Below are the code and all the weights of a small trained network. Each question names an input and a class and asks about switching units off, where a switched-off unit gives its printed mean instead of its output.

import numpy as np


def w(rows, s, z=0):
    codes = np.array(rows[::2]) - 128.0
    scale = np.full(codes.shape[1], s)
    scale[-1] = z or s
    return codes * scale


def f(y):
    return y / 2 * (1 + np.tanh(0.7978845608 * (y + 0.044715 * y**3)))


def log_softmax(a):
    a = a - a.max(-1, keepdims=True)
    return a - np.log(np.exp(a).sum(-1, keepdims=True))


def net(x, mask):
    res = np.array(x, float).reshape(1, 8) / 4 @ E
    y = f(res @ A[0][:, :-1].T + A[0][:, -1])
    res = res + np.where(mask, y, B[0][:, -1]) @ B[0][:, :-1]
    return log_softmax(res[-1] @ U[:, :-1].T + U[:, -1])


A, B = {}, {}
E = w([
[66,113,69,190,92,173,128,9,173,102,140],'x0',
[89,91,186,103,81,84,199,107,195,183,144],'x1',
[186,197,188,189,121,73,72,56,88,167,95],'x2',
[137,144,126,111,112,141,130,123,150,123,136],'x3',
[142,146,101,131,125,139,128,138,149,150,134],'x4',
[135,192,122,148,167,51,210,121,115,81,221],'x5',
[120,113,124,135,152,111,114,128,115,137,125],'x6',
[139,112,119,116,101,107,144,118,105,115,128],'x7',
],0.011)
A[0] = w([
[168,200,120,161,116,177,85,136,58,40,123,105],'N0',
[129,175,117,146,183,93,186,137,124,62,170,80],'N1',
[118,216,124,156,136,75,171,130,113,125,172,27],'N2',
[91,132,154,109,89,81,143,138,171,215,154,52],'N3',
[137,99,107,191,126,135,114,7,132,113,192,102],'N4',
[123,144,57,169,97,119,94,121,127,108,141,110],'N5',
[155,100,159,92,71,93,147,155,164,188,163,119],'N6',
[74,92,135,153,148,129,189,53,161,152,99,98],'N7',
[119,131,193,62,166,93,88,160,120,150,177,87],'N8',
[126,57,69,64,145,199,216,162,139,45,139,131],'N9',
[88,92,68,67,155,148,140,201,162,123,169,5],'N10',
[173,153,171,80,171,136,149,189,78,160,127,92],'N11',
[208,165,177,135,118,152,103,57,70,205,85,97],'N12',
[124,128,199,125,126,107,191,112,178,190,121,138],'N13',
[86,146,99,173,80,145,134,85,135,103,102,67],'N14',
[124,155,129,136,164,181,84,153,107,73,154,90],'N15',
[254,127,198,46,174,97,131,198,114,165,110,126],'N16',
[85,93,179,155,124,97,204,109,161,199,136,60],'N17',
[173,149,88,111,152,157,74,135,90,77,143,39],'N18',
[169,146,184,86,126,120,133,182,94,121,154,131],'N19',
[143,86,144,82,50,186,56,149,110,187,20,52],'N20',
[210,205,171,193,89,65,103,85,142,146,115,89],'N21',
[112,214,135,140,162,73,179,125,120,96,231,69],'N22',
[88,123,113,182,123,139,78,91,195,68,167,77],'N23',
[130,140,67,107,162,160,93,152,80,65,126,127],'N24',
],0.0094,0.0024)
B[0] = w([
[82,188,168,35,102,55,158,108,60,210,189,203],'N0',
[70,129,141,123,45,132,2,94,216,128,72,210],'N1',
[51,48,143,119,91,82,42,85,174,72,84,204],'N2',
[71,163,100,84,120,96,110,145,84,169,166,190],'N3',
[143,182,78,226,145,171,177,110,115,52,179,226],'N4',
[156,187,61,162,150,78,109,93,86,142,137,165],'N5',
[140,141,114,108,70,148,123,128,91,185,148,191],'N6',
[151,171,91,144,116,124,122,105,75,136,174,195],'N7',
[155,142,113,126,112,133,126,182,95,76,153,186],'N8',
[179,103,177,143,216,120,206,162,169,125,122,228],'N9',
[153,82,222,135,212,89,189,173,139,62,119,200],'N10',
[170,179,75,205,79,188,168,48,126,78,107,205],'N11',
[191,43,200,125,213,89,162,144,214,129,130,224],'N12',
[122,177,126,48,107,97,141,171,58,185,145,205],'N13',
[119,190,117,204,122,147,150,94,147,70,110,185],'N14',
[99,149,158,130,120,61,128,159,81,161,146,167],'N15',
[190,199,57,224,109,226,118,98,105,76,179,252],'N16',
[77,207,152,106,87,68,162,87,140,203,191,205],'N17',
[58,166,138,60,69,71,108,121,96,179,159,173],'N18',
[148,167,101,158,95,214,180,107,81,86,182,195],'N19',
[48,57,133,109,22,162,25,80,217,105,91,233],'N20',
[194,68,245,134,233,84,199,220,165,99,150,239],'N21',
[93,70,132,106,28,89,44,113,247,44,14,242],'N22',
[114,130,37,162,131,145,175,102,96,73,169,195],'N23',
[114,152,160,76,75,53,145,156,107,204,179,185],'N24',
],0.0074,0.013)
U = w([
[154,189,62,255,114,211,137,96,87,83,170,56],'0',
[71,31,123,100,56,138,18,99,203,116,32,40],'1',
[94,192,144,48,99,53,136,126,58,236,197,251],'2',
[178,51,211,155,230,98,183,172,164,112,134,180],'3',
],0.0088,0.0012)

Each question gives the input, the list of numbers given to net, and the class t.
The units are the neurons (one row each of A and B). Each row of codes is followed by its name. A weight is (code - 128) times the scale printed after its matrix; where a second scale follows, it is the last column's (A, B and U).
mask holds one flag per neuron, in row order. A switched-off neuron (its flag False) gives its mean, the last column of its row in B, instead of its output. The means were averaged over made-up inputs and are rounded, as every weight is.
A unit's drop is (log p(t) with every unit on - log p(t) with that unit switched off) / (log p(t) with every unit on - log p(t) with every unit switched off).
unit that matters most: the unit with the biggest drop
k most important neurons: the k neurons with the biggest drops, biggest first
drop of u: that unit's drop, to one decimal
input [-4,2,3,-6,3,-3,-7,-1], class 0: unit that matters most -> N16
input [5,5,-6,1,-6,1,-4,0], class 3: 2 most important neurons -> (N9; N16)
input [0,4,8,2,0,6,-8,-1], class 3: 3 most important neurons -> (N21; N20; N12)
input [2,-6,-8,-2,-4,2,-6,-5], class 3: 2 most important neurons -> (N9; N10)
input [0,-6,0,2,-3,-4,2,-4], class 2: 2 most important neurons -> (N22; N0)
input [-5,4,8,-1,1,1,2,5], class 3: 2 most important neurons -> (N21; N12)
input [-7,-2,7,8,6,6,-5,-5], class 0: 2 most important neurons -> (N16; N11)
input [6,0,-7,-6,-7,7,-1,-6], class 1: 4 most important neurons -> (N22; N1; N21; N16)
input [3,-5,-5,-4,7,4,-8,-1], class 2: 2 most important neurons -> (N21; N24)
input [-6,-1,-5,4,-3,6,4,-5], class 0: 3 most important neurons -> (N16; N19; N11)
input [-1,3,-6,4,-5,6,2,-2], class 1: 4 most important neurons -> (N22; N1; N21; N12)
input [5,0,-6,-6,-2,-4,-3,-7], class 3: 3 most important neurons -> (N9; N16; N10)
input [4,-5,0,-7,-5,5,-4,6], class 1: 2 most important neurons -> (N22; N1)
input [-6,3,3,5,-5,6,-4,6], class 0: 4 most important neurons -> (N16; N19; N20; N11)
input [-3,-4,6,-5,0,4,-8,4], class 3: unit that matters most -> N21
input [-5,7,0,6,0,-6,-3,0], class 2: 2 most important neurons -> (N22; N13)
input [1,1,3,0,3,4,4,-6], class 1: drop of N22 -> 0.1
input [4,0,6,-8,7,2,3,-1], class 3: drop of N21 -> 0.3
input [-1,-6,-6,2,1,8,0,-4], class 1: drop of N22 -> 0.4
input [0,-3,1,-7,2,-2,-5,1], class 2: drop of N10 -> 0.0
input [-5,-8,1,5,0,-1,5,3], class 2: unit that matters most -> N0
